Below are the code and all the weights of a small trained network. Each question names an input and a class and asks about switching units off, where a switched-off unit gives its printed mean instead of its output.

import numpy as np


def w(rows, s, z=0):
    codes = np.array(rows[::2]) - 128.0
    scale = np.full(codes.shape[1], s)
    scale[-1] = z or s
    return codes * scale


def f(y):
    return y / 2 * (1 + np.tanh(0.7978845608 * (y + 0.044715 * y**3)))


def log_softmax(a):
    a = a - a.max(-1, keepdims=True)
    return a - np.log(np.exp(a).sum(-1, keepdims=True))


def net(x, mask):
    res = np.array(x, float).reshape(1, 5) / 4 @ E
    y = f(res @ A[0][:, :-1].T + A[0][:, -1])
    res = res + np.where(mask, y, B[0][:, -1]) @ B[0][:, :-1]
    return log_softmax(res[-1] @ U[:, :-1].T + U[:, -1])


A, B = {}, {}
E = w([
[114,87,167,247,153],'x0',
[122,31,254,74,153],'x1',
[189,96,106,148,23],'x2',
[18,7,63,139,116],'x3',
[211,102,78,96,185],'x4',
],0.007)
A[0] = w([
[60,101,65,133,116,148],'neuron 1',
[74,63,98,210,97,174],'neuron 2',
[254,69,90,91,93,159],'neuron 3',
[162,204,35,133,67,161],'neuron 4',
[128,134,212,119,166,253],'neuron 5',
[146,170,56,63,195,146],'neuron 6',
[154,200,79,157,90,124],'neuron 7',
[109,75,152,91,169,152],'neuron 8',
[84,38,163,86,170,182],'neuron 9',
[73,51,154,93,151,195],'neuron 10',
[179,153,199,113,113,233],'neuron 11',
[137,148,92,125,89,139],'neuron 12',
],0.0088,0.0049)
B[0] = w([
[57,100,128,172,144,204],'neuron 1',
[58,82,194,223,108,251],'neuron 2',
[254,141,59,140,14,219],'neuron 3',
[99,183,3,56,122,253],'neuron 4',
[183,202,165,140,83,237],'neuron 5',
[75,177,153,125,194,205],'neuron 6',
[131,183,49,71,141,205],'neuron 7',
[134,164,78,92,80,181],'neuron 8',
[115,160,62,95,54,237],'neuron 9',
[96,143,58,107,60,233],'neuron 10',
[186,188,193,150,117,234],'neuron 11',
[111,138,91,98,113,160],'neuron 12',
],0.0086,0.0061)
U = w([
[147,16,158,87,186,12],'0',
[144,148,254,183,160,196],'1',
[128,54,144,77,180,4],'2',
[154,163,89,31,72,160],'3',
[137,49,164,99,190,5],'4',
[40,37,124,184,93,117],'5',
[191,104,132,226,134,183],'6',
[80,150,91,104,246,165],'7',
],0.0092,0.0036)

Each question gives the input, the list of numbers given to net, and the class t.
The units are the neurons (one row each of A and B). Each row of codes is followed by its name. A weight is (code - 128) times the scale printed after its matrix; where a second scale follows, it is the last column's (A, B and U).
mask holds one flag per neuron, in row order. A switched-off neuron (its flag False) gives its mean, the last column of its row in B, instead of its output. The means were averaged over made-up inputs and are rounded, as every weight is.
A unit's drop is (log p(t) with every unit on - log p(t) with that unit switched off) / (log p(t) with every unit on - log p(t) with every unit switched off).
The circuit of an input: a set's keep is (log p(t) with only the set's units on - log p(t) with every unit switched off) / (log p(t) with every unit on - log p(t) with every unit switched off). Starting from all 12 units, units are removed one at a time, each time the one whose removal leaves the highest keep (on an exact tie, the one counted first), for as long as the keep stays at least 0.8.
circuit, biggest first: the units of the circuit, biggest drop first
unit that matters most: the unit with the biggest drop
top k neurons: the k neurons with the biggest drops, biggest first
drop when u is switched off: that unit's drop, to one decimal
input [-6,5,-4,-7,5], class 1: circuit, biggest first	neuron 4; neuron 11
input [-3,-6,-6,-2,2], class 7: circuit, biggest first	neuron 6; neuron 3
input [2,-5,0,6,6], class 5: unit that matters most	neuron 2
input [-1,1,-8,8,4], class 5: circuit, biggest first	neuron 1; neuron 4; neuron 10
input [1,7,-4,7,6], class 3: top 4 neurons	neuron 9; neuron 8; neuron 10; neuron 5
input [-4,-7,-4,8,1], class 7: top 2 neurons	neuron 6; neuron 4
input [2,4,8,-7,-6], class 1: circuit, biggest first	neuron 11; neuron 4
input [5,-2,0,-7,2], class 1: circuit, biggest first	neuron 9; neuron 10
input [-2,-3,-5,-1,3], class 7: circuit, biggest first	neuron 6; neuron 3
input [-6,-3,-7,2,2], class 7: top 2 neurons	neuron 6; neuron 3
input [-8,-4,-4,-2,3], class 7: top 2 neurons	neuron 6; neuron 9
input [-3,-5,3,8,3], class 5: top 2 neurons	neuron 2; neuron 1
input [-2,2,-6,-3,-6], class 1: drop when neuron 4 is switched off	0.5
input [-4,-6,-8,0,4], class 7: drop when neuron 2 is switched off	0.0
input [3,-6,0,2,7], class 7: drop when neuron 11 is switched off	0.1
input [-6,4,3,5,-6], class 5: unit that matters most	neuron 4
